Here is a tiny trained network, its code and every weight. The questions are about switching its units off for an input and a class, where a switched-off unit gives its printed mean instead of its output.

import numpy as np


def w(rows, s, z=0):
    codes = np.array(rows[::2]) - 128.0
    scale = np.full(codes.shape[1], s)
    scale[-1] = z or s
    return codes * scale


def f(y):
    return y / 2 * (1 + np.tanh(0.7978845608 * (y + 0.044715 * y**3)))


def log_softmax(a):
    a = a - a.max(-1, keepdims=True)
    return a - np.log(np.exp(a).sum(-1, keepdims=True))


def net(x, mask):
    res = np.array(x, float).reshape(1, 4) / 4 @ E
    y = f(res @ A[0][:, :-1].T + A[0][:, -1])
    res = res + np.where(mask, y, B[0][:, -1]) @ B[0][:, :-1]
    return log_softmax(res[-1] @ U[:, :-1].T + U[:, -1])


A, B = {}, {}
E = w([
[94,38,155,142,82,147],'x0',
[218,29,113,93,188,104],'x1',
[193,137,187,254,166,116],'x2',
[68,55,69,180,179,191],'x3',
],0.011)
A[0] = w([
[60,111,73,106,142,104,122],'N1',
[77,169,136,164,76,138,86],'N2',
[143,105,179,186,189,140,204],'N3',
[124,43,133,45,133,125,155],'N4',
[87,179,130,138,114,179,63],'N5',
[127,116,83,152,128,195,57],'N6',
[78,117,108,49,104,142,162],'N7',
[77,106,78,8,108,66,184],'N8',
[70,213,186,107,122,84,4],'N9',
[139,152,131,204,134,117,195],'N10',
[150,208,163,145,159,156,150],'N11',
[178,92,151,80,154,96,96],'N12',
[168,168,198,105,58,114,40],'N13',
[135,76,118,151,154,130,56],'N14',
[32,219,154,131,117,121,97],'N15',
[95,119,86,31,151,159,154],'N16',
[93,120,65,135,160,199,85],'N17',
[117,143,84,84,103,166,157],'N18',
[110,108,87,125,74,116,137],'N19',
[87,177,122,130,113,129,58],'N20',
[95,147,144,59,135,142,106],'N21',
[83,136,104,51,132,187,163],'N22',
[159,71,152,184,123,104,217],'N23',
[111,132,94,95,118,144,106],'N24',
[206,123,192,77,56,85,56],'N25',
[149,179,155,57,68,76,21],'N26',
[148,119,91,153,79,126,37],'N27',
[150,99,146,196,108,91,227],'N28',
[152,137,223,102,63,54,31],'N29',
[59,159,146,144,110,148,66],'N30',
[192,63,91,96,198,57,142],'N31',
[182,130,205,201,138,113,190],'N32',
[119,101,65,134,185,193,17],'N33',
[146,122,57,195,161,239,32],'N34',
[77,154,124,162,80,97,102],'N35',
[82,113,82,155,196,192,72],'N36',
[94,132,78,153,178,156,111],'N37',
[67,191,95,148,130,129,33],'N38',
[121,109,62,182,166,195,83],'N39',
[147,137,137,219,138,147,223],'N40',
[93,194,181,159,92,189,87],'N41',
],0.011,0.0013)
B[0] = w([
[115,154,139,103,128,82,183],'N1',
[141,81,116,207,189,213,198],'N2',
[109,193,107,172,106,91,208],'N3',
[126,93,101,190,135,156,215],'N4',
[164,74,98,116,164,135,181],'N5',
[162,135,206,23,91,131,170],'N6',
[106,184,98,174,95,63,216],'N7',
[140,161,53,196,72,62,248],'N8',
[146,101,152,110,148,136,205],'N9',
[87,121,100,221,58,63,190],'N10',
[153,171,133,159,92,150,186],'N11',
[208,34,113,98,198,188,183],'N12',
[110,107,172,81,52,168,201],'N13',
[125,111,108,131,108,171,174],'N14',
[130,64,108,146,216,157,229],'N15',
[105,142,134,240,117,77,215],'N16',
[112,169,192,52,98,127,196],'N17',
[67,132,114,216,85,147,179],'N18',
[156,149,113,160,133,91,162],'N19',
[165,97,104,159,93,153,171],'N20',
[74,202,171,158,135,83,175],'N21',
[118,172,84,161,104,45,208],'N22',
[119,170,101,150,156,110,196],'N23',
[90,135,97,147,73,128,161],'N24',
[138,140,207,18,126,199,211],'N25',
[121,164,190,100,93,160,216],'N26',
[137,136,102,106,119,133,127],'N27',
[116,154,103,176,130,75,186],'N28',
[130,134,220,42,95,132,209],'N29',
[193,36,117,136,205,186,188],'N30',
[178,23,2,190,201,213,228],'N31',
[120,184,78,188,53,54,225],'N32',
[150,125,187,44,135,169,197],'N33',
[125,118,165,63,85,136,214],'N34',
[195,85,35,156,188,210,181],'N35',
[98,170,218,38,105,179,210],'N36',
[81,189,184,61,102,152,179],'N37',
[157,115,90,121,157,131,184],'N38',
[119,170,206,80,98,161,208],'N39',
[61,158,116,162,64,20,208],'N40',
[167,101,72,186,217,191,210],'N41',
],0.0057,0.012)
U = w([
[82,164,100,234,56,5,255],'0',
[151,38,84,182,224,235,100],'1',
[91,151,247,54,72,178,28],'2',
],0.011,0.0009)

Each question gives the input, the list of numbers given to net, and the class t.
The units are the neurons (one row each of A and B). Each row of codes is followed by its name. A weight is (code - 128) times the scale printed after its matrix; where a second scale follows, it is the last column's (A, B and U).
mask holds one flag per neuron, in row order. A switched-off neuron (its flag False) gives its mean, the last column of its row in B, instead of its output. The means were averaged over made-up inputs and are rounded, as every weight is.
A unit's drop is (log p(t) with every unit on - log p(t) with that unit switched off) / (log p(t) with every unit on - log p(t) with every unit switched off).
The circuit of an input: a set's keep is (log p(t) with only the set's units on - log p(t) with every unit switched off) / (log p(t) with every unit on - log p(t) with every unit switched off). Starting from the 12 units with the biggest drops (on a tie, the unit counted first), units are removed one at a time, each time the one whose removal leaves the highest keep (on an exact tie, the one counted first), for as long as the keep stays at least 0.8.
units of the circuit, in order: the units of the circuit, biggest drop first
unit that matters most: the unit with the biggest drop
top k neurons: the k neurons with the biggest drops, biggest first
drop of u: that unit's drop, to one decimal
input [4,0,-7,8], class 2: unit that matters most -> N36
input [-6,8,-8,-2], class 0: top 3 neurons -> (N8, N16, N7)
input [3,3,6,-7], class 2: top 4 neurons -> (N25, N29, N8, N13)
input [5,-8,-8,-3], class 0: top 2 neurons -> (N7, N8)
input [2,-7,-7,-7], class 0: top 3 neurons -> (N8, N7, N22)
input [8,-4,0,-5], class 2: top 4 neurons -> (N31, N29, N13, N25)
input [-5,7,0,-7], class 1: top 3 neurons -> (N31, N12, N36)
input [4,-7,0,7], class 1: top 2 neurons -> (N30, N41)
input [4,0,0,-2], class 2: top 2 neurons -> (N31, N8)
input [-6,1,6,6], class 0: top 2 neurons -> (N40, N10)
input [1,-7,6,0], class 1: top 2 neurons -> (N41, N2)
input [-7,-2,0,0], class 1: drop of N40 -> 0.1
input [-6,-8,7,7], class 1: drop of N30 -> 0.5
input [-7,7,4,-4], class 1: units of the circuit, in order -> (N31)
input [4,5,-5,-1], class 0: drop of N2 -> 0.2
